Here is a tiny trained network, its code and every weight. The questions are about switching its units off for an input and a class, where a switched-off unit gives its printed mean instead of its output.

import numpy as np


def w(rows, s, z=0):
    codes = np.array(rows[::2]) - 128.0
    scale = np.full(codes.shape[1], s)
    scale[-1] = z or s
    return codes * scale


def norm(h):
    return h / np.sqrt((h * h).mean(-1, keepdims=True) + 1e-5)


def f(y):
    return np.maximum(y, 0)


def log_softmax(a):
    a = a - a.max(-1, keepdims=True)
    return a - np.log(np.exp(a).sum(-1, keepdims=True))


def net(x, mask):
    res = np.array(x, float).reshape(1, 8) / 4 @ E
    u = 0
    for l in range(3):
        y = f(norm(res) @ A[l][:, :-1].T + A[l][:, -1])
        res = res + np.where(mask[u : u + 7], y, B[l][:, -1]) @ B[l][:, :-1]
        u += 7
    return log_softmax(norm(res)[-1] @ U[:, :-1].T + U[:, -1])


A, B = {}, {}
E = w([
[52,112,79,78,165,158,41,120],'x0',
[156,192,82,164,181,96,69,124],'x1',
[127,235,113,181,52,109,112,142],'x2',
[150,201,120,87,133,144,112,1],'x3',
[64,155,181,143,68,113,129,93],'x4',
[153,106,87,151,97,199,174,147],'x5',
[186,119,30,98,117,70,140,23],'x6',
[139,174,35,53,200,183,134,119],'x7',
],0.0075)
A[0] = w([
[102,182,154,136,7,110,76,79,17],'0.n1',
[185,137,157,180,201,110,227,52,88],'0.n2',
[213,162,59,142,91,87,159,158,89],'0.n3',
[209,169,206,188,103,183,157,119,36],'0.n4',
[124,173,11,155,167,107,71,166,61],'0.n5',
[101,183,184,134,149,58,22,176,5],'0.n6',
[225,157,76,199,77,77,114,151,103],'0.n7',
],0.011,0.002)
B[0] = w([
[114,104,116,145,44,142,135,95,230],'0.n1',
[31,101,162,70,162,9,107,99,224],'0.n2',
[179,164,159,153,190,138,227,145,231],'0.n3',
[79,135,63,76,136,30,196,201,213],'0.n4',
[57,39,102,150,144,183,43,85,255],'0.n5',
[96,169,211,154,211,192,111,148,233],'0.n6',
[193,201,163,195,153,78,160,67,240],'0.n7',
],0.012,0.0063)
A[1] = w([
[151,58,162,89,152,136,92,71,99],'1.n1',
[187,124,172,114,81,63,81,148,69],'1.n2',
[127,169,144,176,7,118,106,53,5],'1.n3',
[158,132,137,156,78,206,119,118,113],'1.n4',
[253,180,153,69,85,101,161,132,92],'1.n5',
[139,205,175,155,95,72,129,144,125],'1.n6',
[135,191,49,132,184,156,119,129,62],'1.n7',
],0.013,0.0034)
B[1] = w([
[240,209,121,162,95,146,153,150,254],'1.n1',
[59,133,51,144,196,177,119,138,146],'1.n2',
[7,111,96,159,64,93,67,96,234],'1.n3',
[131,95,161,110,103,108,214,111,175],'1.n4',
[166,232,233,116,87,57,99,181,192],'1.n5',
[139,69,83,178,111,181,176,85,254],'1.n6',
[99,100,103,135,145,208,73,103,209],'1.n7',
],0.012,0.0051)
A[2] = w([
[137,116,55,84,92,159,75,129,3],'2.n1',
[133,44,135,145,102,139,114,254,75],'2.n2',
[104,107,88,150,160,166,59,137,81],'2.n3',
[99,92,157,177,83,119,154,103,134],'2.n4',
[119,126,148,27,111,174,113,150,32],'2.n5',
[144,142,102,188,153,80,52,101,31],'2.n6',
[209,94,128,105,166,113,110,84,128],'2.n7',
],0.017,0.0024)
B[2] = w([
[187,153,81,5,77,170,125,115,186],'2.n1',
[190,6,179,163,15,85,54,186,238],'2.n2',
[139,169,226,96,91,115,180,91,255],'2.n3',
[147,170,66,108,126,120,37,79,238],'2.n4',
[135,232,58,183,192,98,153,126,167],'2.n5',
[70,68,60,143,160,163,107,220,213],'2.n6',
[158,130,77,186,133,148,175,188,206],'2.n7',
],0.015,0.0087)
U = w([
[177,206,137,168,128,42,206,125,116],'0',
[107,81,171,90,126,185,165,96,2],'1',
[181,176,96,11,110,223,134,111,140],'2',
[191,133,61,180,200,170,161,181,153],'3',
[50,133,79,165,65,97,57,84,177],'4',
[187,50,207,123,41,147,71,205,129],'5',
[76,110,137,8,172,67,167,125,78],'6',
[66,167,246,138,209,215,61,135,116],'7',
],0.014,0.009)

Each question gives the input, the list of numbers given to net, and the class t.
The units are the neurons (one row each of A and B). Each row of codes is followed by its name. A weight is (code - 128) times the scale printed after its matrix; where a second scale follows, it is the last column's (A, B and U).
mask holds one flag per neuron, layer by layer. A switched-off neuron (its flag False) gives its mean, the last column of its row in B, instead of its output. The means were averaged over made-up inputs and are rounded, as every weight is.
A unit's drop is (log p(t) with every unit on - log p(t) with that unit switched off) / (log p(t) with every unit on - log p(t) with every unit switched off).
The circuit of an input: a set's keep is (log p(t) with only the set's units on - log p(t) with every unit switched off) / (log p(t) with every unit on - log p(t) with every unit switched off). Starting from the 12 units with the biggest drops (on a tie, the unit counted first), units are removed one at a time, each time the one whose removal leaves the highest keep (on an exact tie, the one counted first), for as long as the keep stays at least 0.8.
units of the circuit, in order: the units of the circuit, biggest drop first
k most important neurons: the k neurons with the biggest drops, biggest first
k most important neurons of layer l: the k neurons of layer l with the biggest drops, biggest first
input [-8,-2,6,-2,4,6,-5,-3], class 0: 2 most important neurons of layer 1 -> 1.n5, 1.n7
input [-5,-1,7,-3,6,7,-5,-2], class 4: 2 most important neurons -> 0.n1, 2.n4
input [-5,5,5,3,-8,-1,4,5], class 3: most important neuron of layer 0 -> 0.n5
input [8,-2,1,-3,8,5,7,1], class 2: 3 most important neurons -> 2.n1, 0.n7, 2.n2
input [-6,3,-2,7,-7,-3,-5,-8], class 6: units of the circuit, in order -> 0.n2, 0.n4
input [-5,-2,4,6,-2,6,-6,-4], class 0: 2 most important neurons -> 0.n4, 0.n5
input [2,6,-5,-4,-8,2,6,7], class 2: units of the circuit, in order -> 2.n3, 1.n7
input [1,1,4,6,-6,3,2,-2], class 3: 2 most important neurons -> 0.n3, 0.n5
input [4,-5,-1,6,5,-4,6,6], class 2: 2 most important neurons -> 2.n1, 0.n7
input [-5,-8,8,0,-3,2,-4,-8], class 4: 3 most important neurons -> 2.n4, 0.n1, 1.n3
input [-1,4,-7,0,1,-3,1,-7], class 3: units of the circuit, in order -> 1.n3, 2.n2, 2.n3
input [1,-1,1,-8,-2,3,5,-8], class 4: 2 most important neurons -> 0.n7, 0.n4
input [4,-4,-4,3,4,-7,5,2], class 2: units of the circuit, in order -> 0.n2, 2.n2
input [-4,3,8,8,-6,1,3,5], class 3: 3 most important neurons -> 0.n3, 0.n5, 2.n6
input [0,5,-7,8,-4,6,3,2], class 3: units of the circuit, in order -> 2.n7
input [3,-1,-4,2,2,3,-4,2], class 3: 3 most important neurons -> 0.n4, 2.n3, 0.n5
input [-4,-4,-8,-2,6,0,-5,8], class 3: 2 most important neurons -> 2.n5, 2.n3
input [2,1,3,2,-8,-3,5,-8], class 3: 2 most important neurons of layer 0 -> 0.n3, 0.n6
input [0,-3,1,4,-3,1,-1,2], class 3: 3 most important neurons -> 0.n7, 2.n3, 1.n3
input [-1,-4,-3,-2,8,8,2,-5], class 4: units of the circuit, in order -> 2.n4
input [7,7,0,-2,0,1,8,-2], class 3: 2 most important neurons -> 2.n6, 0.n7
input [5,3,0,-4,-8,3,6,4], class 2: 2 most important neurons of layer 2 -> 2.n1, 2.n3
input [-8,-5,8,8,3,-6,-1,1], class 4: 2 most important neurons -> 0.n1, 1.n3
input [-8,-7,1,7,-1,0,-1,-2], class 6: units of the circuit, in order -> 0.n4, 0.n2
input [-6,-4,-2,8,1,-2,0,-5], class 4: 2 most important neurons of layer 2 -> 2.n4, 2.n3
input [-6,-7,-7,-1,-4,4,3,4], class 0: 2 most important neurons of layer 0 -> 0.n5, 0.n6
input [-2,8,0,5,-3,-3,-8,-8], class 7: units of the circuit, in order -> 0.n6
input [-5,-3,-3,5,0,4,-7,3], class 6: 2 most important neurons of layer 0 -> 0.n4, 0.n2
input [2,-5,8,-8,-4,-8,-3,8], class 7: 2 most important neurons -> 0.n6, 0.n1
